Below is a small trained network, with its code and all its weights. Each question gives an input and a target symbol and asks what happens when units are switched off, that is, made to give their printed mean instead of their output.

import numpy as np


def w(rows, s, z=0):
    codes = np.array(rows[::2]) - 128.0
    scale = np.full(codes.shape[1], s)
    scale[-1] = z or s
    return codes * scale


def f(y):
    return y / 2 * (1 + np.tanh(0.7978845608 * (y + 0.044715 * y**3)))


def softmax(a):
    e = np.exp(a - a.max(-1, keepdims=True))
    return e / e.sum(-1, keepdims=True)


def log_softmax(a):
    a = a - a.max(-1, keepdims=True)
    return a - np.log(np.exp(a).sum(-1, keepdims=True))


def net(x, mask):
    ids = ['αβγδεζηθλξπστφψω'.index(c) for c in x.split()]
    T = len(ids)
    res = E[ids] + P[:T]
    u = 0
    for l in range(3):
        q, k, v = (res @ M[l].T for M in (Q, K, V))
        z = softmax(np.where(np.tri(T) > 0, q @ k.T / 3**0.5, -1e9)) @ v
        res = res + np.where(mask[u], z, O[l][:, -1]) @ O[l][:, :-1]
        u += 1
        y = f(res @ A[l][:, :-1].T + A[l][:, -1])
        res = res + np.where(mask[u : u + 12], y, B[l][:, -1]) @ B[l][:, :-1]
        u += 12
    return log_softmax(res[-1] @ U[:, :-1].T + U[:, -1])


Q, K, V, O, A, B = {}, {}, {}, {}, {}, {}
E = w([
[161,63,121,87,188,104,128,116],'α',
[158,165,157,64,158,93,128,136],'β',
[84,127,162,104,99,174,103,156],'γ',
[108,130,115,183,131,131,85,154],'δ',
[198,164,96,95,130,116,85,119],'ε',
[115,205,104,170,207,172,162,173],'ζ',
[159,131,95,152,195,79,137,82],'η',
[127,123,85,80,99,195,131,116],'θ',
[140,120,182,51,137,130,133,118],'λ',
[126,105,44,122,174,98,120,167],'ξ',
[165,148,100,183,93,179,253,211],'π',
[154,126,147,90,86,148,94,93],'σ',
[146,54,128,181,158,148,89,135],'τ',
[77,92,52,172,158,79,100,150],'φ',
[129,144,178,101,65,114,215,89],'ψ',
[83,195,119,141,115,120,110,84],'ω',
],0.016)
P = w([
[164,130,114,126,36,133,147,251],'0',
[180,142,107,105,68,129,119,208],'1',
[164,149,122,107,92,103,95,184],'2',
[151,138,113,107,137,121,89,148],'3',
[125,135,127,108,170,119,70,121],'4',
[123,133,107,114,197,128,62,89],'5',
[87,128,124,120,232,116,46,61],'6',
[92,127,114,104,254,133,48,36],'7',
[61,85,94,100,248,124,40,8],'8',
],0.005)
Q[0] = w([
[112,127,131,19,95,116,131,43],'0.h0',
[179,142,193,107,2,128,238,123],'0.h0',
[133,95,80,191,147,194,141,236],'0.h0',
],0.0064)
K[0] = w([
[83,41,157,132,97,3,100,64],'0.h0',
[141,53,134,117,2,82,127,183],'0.h0',
[155,181,88,172,151,181,206,206],'0.h0',
],0.0067)
V[0] = w([
[118,90,125,239,65,128,229,219],'0.h0',
[103,10,115,139,3,18,109,105],'0.h0',
[44,105,107,81,139,175,71,194],'0.h0',
],0.0047)
O[0] = w([
[136,171,226,223,138,130,156,154,188],'0.h0',
[212,127,125,248,2,81,113,91,1],'0.h0',
[70,93,76,154,95,146,155,125,203],'0.h0',
],0.0073,0.00095)
A[0] = w([
[135,169,156,63,42,151,190,2,208],'0.n0',
[143,114,167,34,136,113,96,106,149],'0.n1',
[189,90,33,122,131,245,64,143,222],'0.n2',
[43,79,131,105,93,231,211,214,136],'0.n3',
[141,152,23,106,105,94,230,172,251],'0.n4',
[160,169,145,76,144,121,45,104,167],'0.n5',
[64,85,93,182,142,170,96,204,157],'0.n6',
[109,126,34,85,110,193,106,209,107],'0.n7',
[18,153,116,99,84,79,191,25,198],'0.n8',
[58,72,49,204,224,58,70,159,197],'0.n9',
[101,116,81,194,165,157,64,225,211],'0.n10',
[208,172,103,104,70,94,115,191,155],'0.n11',
],0.0067,0.0028)
B[0] = w([
[143,161,255,59,157,202,67,98,185],'0.n0',
[133,79,101,24,115,121,130,111,157],'0.n1',
[82,81,194,141,119,29,84,147,211],'0.n2',
[5,123,175,89,78,7,235,127,162],'0.n3',
[190,172,167,216,174,114,170,176,164],'0.n4',
[70,124,73,37,151,79,113,123,165],'0.n5',
[79,138,180,146,145,142,126,220,189],'0.n6',
[79,177,240,138,160,45,159,102,157],'0.n7',
[142,144,200,117,205,178,81,69,173],'0.n8',
[186,117,166,210,190,147,58,167,253],'0.n9',
[104,137,217,154,147,162,122,197,218],'0.n10',
[55,157,120,95,118,73,166,151,141],'0.n11',
],0.0067,0.0065)
Q[1] = w([
[110,133,22,180,88,175,254,127],'1.h0',
[86,150,74,71,25,135,165,60],'1.h0',
[189,191,240,109,94,139,84,107],'1.h0',
],0.009)
K[1] = w([
[130,145,133,161,69,96,195,220],'1.h0',
[142,127,254,173,84,147,186,149],'1.h0',
[75,174,128,158,158,171,63,16],'1.h0',
],0.0091)
V[1] = w([
[152,130,157,105,123,244,122,133],'1.h0',
[198,107,135,95,184,112,217,148],'1.h0',
[122,254,118,132,180,168,142,130],'1.h0',
],0.0088)
O[1] = w([
[239,137,156,85,124,196,86,215,203],'1.h0',
[217,44,192,211,128,41,195,113,72],'1.h0',
[199,204,174,72,124,2,97,109,252],'1.h0',
],0.0081,0.0036)
A[1] = w([
[150,112,144,128,121,39,127,139,89],'1.n0',
[131,80,178,138,95,142,227,171,196],'1.n1',
[134,163,123,104,65,101,173,210,102],'1.n2',
[63,173,184,112,100,172,131,185,111],'1.n3',
[138,200,174,66,132,125,112,24,154],'1.n4',
[156,110,147,120,194,172,116,121,82],'1.n5',
[201,58,31,132,154,118,177,55,254],'1.n6',
[48,72,129,58,43,177,254,7,191],'1.n7',
[103,164,180,74,63,186,138,79,180],'1.n8',
[147,6,84,146,73,171,111,159,107],'1.n9',
[100,87,252,142,137,151,163,65,114],'1.n10',
[114,80,92,209,100,67,125,111,126],'1.n11',
],0.0058,0.0036)
B[1] = w([
[159,81,151,106,76,61,128,185,161],'1.n0',
[105,162,198,112,128,135,223,73,188],'1.n1',
[158,196,118,76,28,199,125,70,146],'1.n2',
[193,228,104,75,139,38,155,190,204],'1.n3',
[55,138,123,143,184,25,62,148,255],'1.n4',
[172,154,145,185,153,128,96,91,172],'1.n5',
[107,167,57,119,210,92,254,107,144],'1.n6',
[16,123,111,120,191,120,155,30,150],'1.n7',
[104,193,65,86,137,50,89,76,208],'1.n8',
[77,148,206,94,150,174,167,228,162],'1.n9',
[93,146,159,112,205,125,74,70,194],'1.n10',
[91,83,193,234,128,102,163,80,169],'1.n11',
],0.0052,0.0086)
Q[2] = w([
[55,116,175,110,254,97,66,192],'2.h0',
[125,182,145,62,129,65,106,103],'2.h0',
[123,134,121,66,85,146,140,109],'2.h0',
],0.0099)
K[2] = w([
[153,22,77,105,216,141,2,100],'2.h0',
[122,159,198,172,243,124,20,86],'2.h0',
[79,158,240,160,117,173,72,141],'2.h0',
],0.0052)
V[2] = w([
[106,44,243,33,47,189,115,123],'2.h0',
[207,98,198,164,255,189,106,108],'2.h0',
[171,98,78,14,154,110,193,41],'2.h0',
],0.0055)
O[2] = w([
[54,2,131,25,117,139,117,220,38],'2.h0',
[152,95,249,114,84,160,154,66,253],'2.h0',
[198,109,86,114,181,146,214,194,40],'2.h0',
],0.0074,0.006)
A[2] = w([
[111,76,150,103,137,125,220,136,124],'2.n0',
[142,123,181,123,188,172,88,110,54],'2.n1',
[7,185,90,89,127,101,102,92,20],'2.n2',
[115,123,97,64,172,157,113,208,243],'2.n3',
[112,116,160,34,25,126,132,90,251],'2.n4',
[102,156,115,107,150,76,120,2,122],'2.n5',
[156,175,140,76,181,144,158,114,196],'2.n6',
[201,90,134,129,134,156,79,199,33],'2.n7',
[119,133,122,222,88,227,116,188,144],'2.n8',
[102,63,147,94,109,86,102,152,69],'2.n9',
[150,128,195,142,126,70,152,65,24],'2.n10',
[159,108,134,189,157,191,215,121,42],'2.n11',
],0.0083,0.0023)
B[2] = w([
[150,73,197,103,33,144,63,112,165],'2.n0',
[145,143,114,131,93,127,194,156,219],'2.n1',
[160,107,133,97,149,99,195,64,235],'2.n2',
[114,184,107,146,81,207,151,103,162],'2.n3',
[161,99,50,221,183,126,63,119,196],'2.n4',
[120,121,122,151,84,84,166,180,253],'2.n5',
[69,60,109,125,76,108,72,178,202],'2.n6',
[162,153,133,177,55,123,175,142,155],'2.n7',
[132,84,86,2,66,85,153,49,169],'2.n8',
[106,126,133,120,193,161,132,227,161],'2.n9',
[93,196,79,151,140,209,135,119,235],'2.n10',
[157,168,145,22,180,127,77,92,170],'2.n11',
],0.0083,0.018)
U = w([
[150,183,106,34,81,79,72,73,46],'α',
[94,146,120,106,140,143,205,96,33],'β',
[86,128,120,220,103,113,178,146,25],'γ',
[193,62,167,196,170,53,210,164,143],'δ',
[121,118,76,200,47,146,102,18,47],'ε',
[228,94,160,117,90,90,233,176,77],'ζ',
[112,85,158,140,151,81,197,120,74],'η',
[194,168,139,151,120,156,3,179,205],'θ',
[37,181,193,106,217,144,167,185,20],'λ',
[46,62,94,193,247,102,67,100,207],'ξ',
[190,107,192,62,181,129,143,56,135],'π',
[51,66,137,108,78,121,101,140,160],'σ',
[162,165,181,142,80,161,185,92,186],'τ',
[180,169,114,161,205,163,195,69,230],'φ',
[119,141,66,151,68,166,189,150,253],'ψ',
[74,176,64,61,182,208,106,83,142],'ω',
],0.0058,0.0035)

Each question gives the input, a string of symbols that net reads in full, and the target symbol t.
The units are the heads (3 rows each of Q, K, V and O) and the neurons (one row each of A and B). Each row of codes is followed by its name. A weight is (code - 128) times the scale printed after its matrix; where a second scale follows, it is the last column's (O, A, B and U).
mask holds one flag per unit, layer by layer, with each layer's heads first. A switched-off unit (its flag False) gives its mean, the last column of its rows in O or B, instead of its output. The means were averaged over made-up inputs and are rounded, as every weight is.
A unit's drop is (log p(t) with every unit on - log p(t) with that unit switched off) / (log p(t) with every unit on - log p(t) with every unit switched off).
The circuit of an input: a set's keep is (log p(t) with only the set's units on - log p(t) with every unit switched off) / (log p(t) with every unit on - log p(t) with every unit switched off). Starting from the 12 units with the biggest drops (on a tie, the unit counted first), units are removed one at a time, each time the one whose removal leaves the highest keep (on an exact tie, the one counted first), for as long as the keep stays at least 0.8.
units of the circuit, in order: the units of the circuit, biggest drop first
most important unit: the unit with the biggest drop
top k neurons: the k neurons with the biggest drops, biggest first
top k neurons in layer l: the k neurons of layer l with the biggest drops, biggest first
input ψ φ ψ ψ σ θ, target θ: units of the circuit, in order -> [0.n0; 1.h0; 2.n2; 2.n8]
input η τ φ σ ω θ ψ, target α: units of the circuit, in order -> [1.h0; 1.n8; 0.n3; 2.n9]
input λ λ ψ π, target τ: top 2 neurons in layer 0 -> [0.n3; 0.n4]
input τ ζ τ ψ β, target θ: top 3 neurons in layer 0 -> [0.n0; 0.n8; 0.n9]
input λ δ ζ δ φ, target λ: units of the circuit, in order -> [0.h0; 2.n4]
input τ λ ω ψ φ π, target τ: top 4 neurons in layer 0 -> [0.n3; 0.n9; 0.n0; 0.n4]
input α ξ η ζ φ γ, target ε: top 3 neurons -> [0.n9; 2.n4; 2.n10]
input ψ λ ε γ φ τ τ, target ξ: top neuron -> [0.n11]
input τ φ λ, target ε: top 2 neurons -> [0.n9; 2.n4]
input γ ω φ ω τ γ, target α: units of the circuit, in order -> [1.h0; 0.n8; 1.n3; 0.n3]
input τ η β α, target π: top 3 neurons -> [2.n11; 2.n0; 1.n6]
input β τ ζ ζ ψ ζ α, target π: top 2 neurons in layer 2 -> [2.n11; 2.n0]
input δ τ β ζ φ τ σ, target ε: top 3 neurons in layer 0 -> [0.n9; 0.n8; 0.n10]
input ω τ δ β δ ω η τ σ, target ξ: top 3 neurons in layer 0 -> [0.n9; 0.n2; 0.n10]
input σ δ ζ τ τ φ σ, target ε: units of the circuit, in order -> [0.n9; 2.h0; 2.n4; 0.n10]
input ε ψ ψ ψ η ω σ ζ τ, target λ: most important unit -> 0.h0
input ω λ ω τ η ω ψ γ, target α: units of the circuit, in order -> [1.h0; 0.n8]
input γ η τ τ α τ σ, target ξ: top 3 neurons -> [2.n4; 0.n9; 1.n10]
input θ β τ ψ γ σ ψ θ φ, target ψ: top 3 neurons -> [2.n3; 2.n7; 0.n9]
input ψ ε τ δ γ τ θ, target ξ: most important unit -> 2.n4
input γ λ δ ψ τ τ τ τ, target ζ: top 3 neurons -> [0.n10; 0.n6; 0.n1]
input τ σ ζ ω ξ δ, target θ: top 4 neurons -> [0.n8; 0.n9; 0.n2; 1.n4]
input γ τ τ φ, target ε: top 2 neurons in layer 1 -> [1.n9; 1.n1]
input σ θ γ τ ψ η ω φ, target θ: top 3 neurons -> [0.n9; 0.n8; 2.n2]
input ω γ φ, target θ: top 2 neurons in layer 0 -> [0.n2; 0.n8]
input ε ε γ τ, target ξ: top 2 neurons -> [0.n2; 0.n11]
input σ φ τ τ, target ψ: most important unit -> 2.h0
input τ ζ τ ε η σ η, target φ: top 2 neurons -> [0.n9; 2.n10]
input τ φ τ, target σ: top 2 neurons -> [0.n4; 2.n8]
